Below is a small trained network, with its code and all its weights. Each question gives an input and a class and asks what happens when units are switched off, that is, made to give their printed mean instead of their output.

import numpy as np


def w(rows, s, z=0):
    codes = np.array(rows[::2]) - 128.0
    scale = np.full(codes.shape[1], s)
    scale[-1] = z or s
    return codes * scale


def f(y):
    return y / 2 * (1 + np.tanh(0.7978845608 * (y + 0.044715 * y**3)))


def log_softmax(a):
    a = a - a.max(-1, keepdims=True)
    return a - np.log(np.exp(a).sum(-1, keepdims=True))


def net(x, mask):
    res = np.array(x, float).reshape(1, 5) / 4 @ E
    y = f(res @ A[0][:, :-1].T + A[0][:, -1])
    res = res + np.where(mask, y, B[0][:, -1]) @ B[0][:, :-1]
    return log_softmax(res[-1] @ U[:, :-1].T + U[:, -1])


A, B = {}, {}
E = w([
[115,16,154,198,135,119,205,126,111,64,60],'x0',
[210,162,226,118,131,112,181,135,165,144,12],'x1',
[232,61,166,125,122,150,37,132,142,109,192],'x2',
[99,168,220,140,125,149,166,133,130,63,213],'x3',
[105,167,123,93,129,112,38,114,112,2,54],'x4',
],0.0082)
A[0] = w([
[133,190,127,132,141,130,100,125,115,160,147,17],'n0',
[161,103,89,130,131,125,103,123,131,179,67,64],'n1',
[88,159,104,132,119,137,175,125,134,148,110,105],'n2',
[75,85,65,135,139,126,113,132,121,122,191,71],'n3',
[106,159,170,126,127,130,125,124,126,66,152,94],'n4',
[200,162,184,139,138,122,155,121,139,145,84,113],'n5',
[156,107,141,131,130,130,130,127,126,148,149,44],'n6',
[111,142,180,131,125,136,144,133,135,103,193,133],'n7',
[127,90,131,132,135,126,146,122,123,115,118,36],'n8',
[84,112,110,139,133,123,122,117,134,113,171,134],'n9',
[158,248,122,99,126,124,81,130,132,182,167,104],'n10',
[128,155,185,141,132,130,172,123,124,94,176,47],'n11',
[129,90,63,124,126,132,83,129,125,158,89,121],'n12',
[123,120,124,138,129,137,155,132,139,164,141,25],'n13',
[111,31,142,132,128,124,173,131,126,80,109,167],'n14',
[144,119,130,120,130,129,172,136,117,191,149,60],'n15',
[122,64,132,135,125,124,162,130,110,90,101,47],'n16',
[140,95,142,144,131,135,197,132,133,209,177,133],'n17',
[46,202,104,132,130,117,200,133,123,140,96,61],'n18',
[144,152,155,126,127,129,144,124,128,139,100,28],'n19',
[101,110,108,123,120,132,124,124,117,126,151,2],'n20',
[240,61,169,130,123,129,63,132,134,107,182,56],'n21',
[113,162,116,120,133,133,63,135,124,41,63,42],'n22',
[160,138,158,117,125,131,126,128,129,141,110,34],'n23',
[108,65,126,154,138,129,154,126,130,100,129,46],'n24',
[168,169,168,116,133,125,158,134,128,150,91,97],'n25',
],0.017,0.0065)
B[0] = w([
[114,147,101,113,80,126,116,137,240,187,123,157],'n0',
[172,119,101,86,140,60,204,201,141,189,193,186],'n1',
[83,114,132,124,196,151,106,109,110,179,142,178],'n2',
[80,103,142,119,39,189,122,187,96,51,163,217],'n3',
[180,119,109,105,132,60,172,148,123,146,154,194],'n4',
[104,124,143,148,68,202,139,175,54,55,173,220],'n5',
[91,109,104,92,150,86,92,105,185,157,141,141],'n6',
[205,115,122,98,153,83,188,180,112,156,152,198],'n7',
[104,127,103,90,94,110,116,151,237,179,130,143],'n8',
[102,113,145,143,77,166,126,154,79,80,149,187],'n9',
[183,193,157,193,111,215,138,124,198,160,38,233],'n10',
[147,107,70,81,118,43,179,195,168,210,179,180],'n11',
[193,120,135,101,151,83,207,188,96,159,174,193],'n12',
[80,105,76,85,101,51,87,106,221,135,146,142],'n13',
[185,202,170,182,121,213,121,126,143,149,61,239],'n14',
[123,121,126,114,112,33,91,79,195,93,124,168],'n15',
[118,161,96,118,97,146,119,130,242,190,108,187],'n16',
[189,148,137,150,133,48,109,40,95,38,96,214],'n17',
[53,84,129,107,238,147,94,103,89,193,120,222],'n18',
[54,89,90,85,64,100,103,146,207,136,199,146],'n19',
[26,91,69,61,55,81,107,158,226,150,173,141],'n20',
[2,97,118,111,236,144,92,78,92,192,109,251],'n21',
[148,118,127,143,115,12,85,19,146,46,127,229],'n22',
[59,83,94,86,79,115,98,165,199,144,175,147],'n23',
[110,151,117,123,84,140,112,142,249,178,124,174],'n24',
[88,105,126,124,53,174,113,173,101,70,146,188],'n25',
],0.02,0.015)
U = w([
[139,163,130,154,112,170,124,141,175,164,92,116],'0',
[72,88,120,107,189,150,103,117,101,170,121,107],'1',
[149,116,115,127,116,73,102,84,134,82,124,113],'2',
[95,97,123,117,76,169,123,175,108,94,157,95],'3',
[171,112,103,93,142,103,191,174,116,163,152,144],'4',
[192,142,188,191,183,184,167,126,7,99,92,253],'5',
],0.015,0.0075)

Each question gives the input, the list of numbers given to net, and the class t.
The units are the neurons (one row each of A and B). Each row of codes is followed by its name. A weight is (code - 128) times the scale printed after its matrix; where a second scale follows, it is the last column's (A, B and U).
mask holds one flag per neuron, in row order. A switched-off neuron (its flag False) gives its mean, the last column of its row in B, instead of its output. The means were averaged over made-up inputs and are rounded, as every weight is.
A unit's drop is (log p(t) with every unit on - log p(t) with that unit switched off) / (log p(t) with every unit on - log p(t) with every unit switched off).
The circuit of an input: a set's keep is (log p(t) with only the set's units on - log p(t) with every unit switched off) / (log p(t) with every unit on - log p(t) with every unit switched off). Starting from the 12 units with the biggest drops (on a tie, the unit counted first), units are removed one at a time, each time the one whose removal leaves the highest keep (on an exact tie, the one counted first), for as long as the keep stays at least 0.8.
units of the circuit, in order: the units of the circuit, biggest drop first
unit that matters most: the unit with the biggest drop
k most important neurons: the k neurons with the biggest drops, biggest first
drop when u is switched off: that unit's drop, to one decimal
input [-8,-5,5,4,3], class 0: unit that matters most => n10
input [-3,1,-5,-2,-1], class 1: 2 most important neurons => n18, n14
input [5,2,-7,5,8], class 2: 3 most important neurons => n22, n21, n4
input [5,-6,-5,-1,-1], class 3: 2 most important neurons => n3, n21
input [7,-5,-6,7,-6], class 0: 3 most important neurons => n14, n24, n21
input [-6,-6,0,7,-4], class 4: 4 most important neurons => n7, n11, n14, n5
input [6,-7,0,-5,1], class 3: 3 most important neurons => n3, n10, n9
input [6,5,-1,-7,-2], class 4: 2 most important neurons => n1, n10
input [7,1,-7,-5,-6], class 0: 2 most important neurons => n14, n21
input [0,-8,0,-8,-8], class 2: 2 most important neurons => n17, n15
input [-7,3,-8,8,-2], class 1: 2 most important neurons => n18, n2
input [1,0,4,1,2], class 1: 3 most important neurons => n21, n10, n17
input [-7,8,-6,5,3], class 3: 4 most important neurons => n25, n5, n14, n19
input [-3,-6,4,3,-6], class 2: units of the circuit, in order => n17
input [0,-8,3,-5,8], class 2: 2 most important neurons => n22, n5
input [7,-7,-1,-1,6], class 0: 2 most important neurons => n14, n16
input [-2,4,1,4,2], class 3: drop when n25 is switched off => 0.8
input [8,-7,-4,-3,-5], class 0: drop when n14 is switched off => 1.8
input [-6,-4,-1,5,4], class 0: drop when n20 is switched off => 0.0
input [5,4,3,1,-8], class 2: drop when n17 is switched off => 1.8
input [5,-7,-7,-8,-3], class 4: unit that matters most => n12
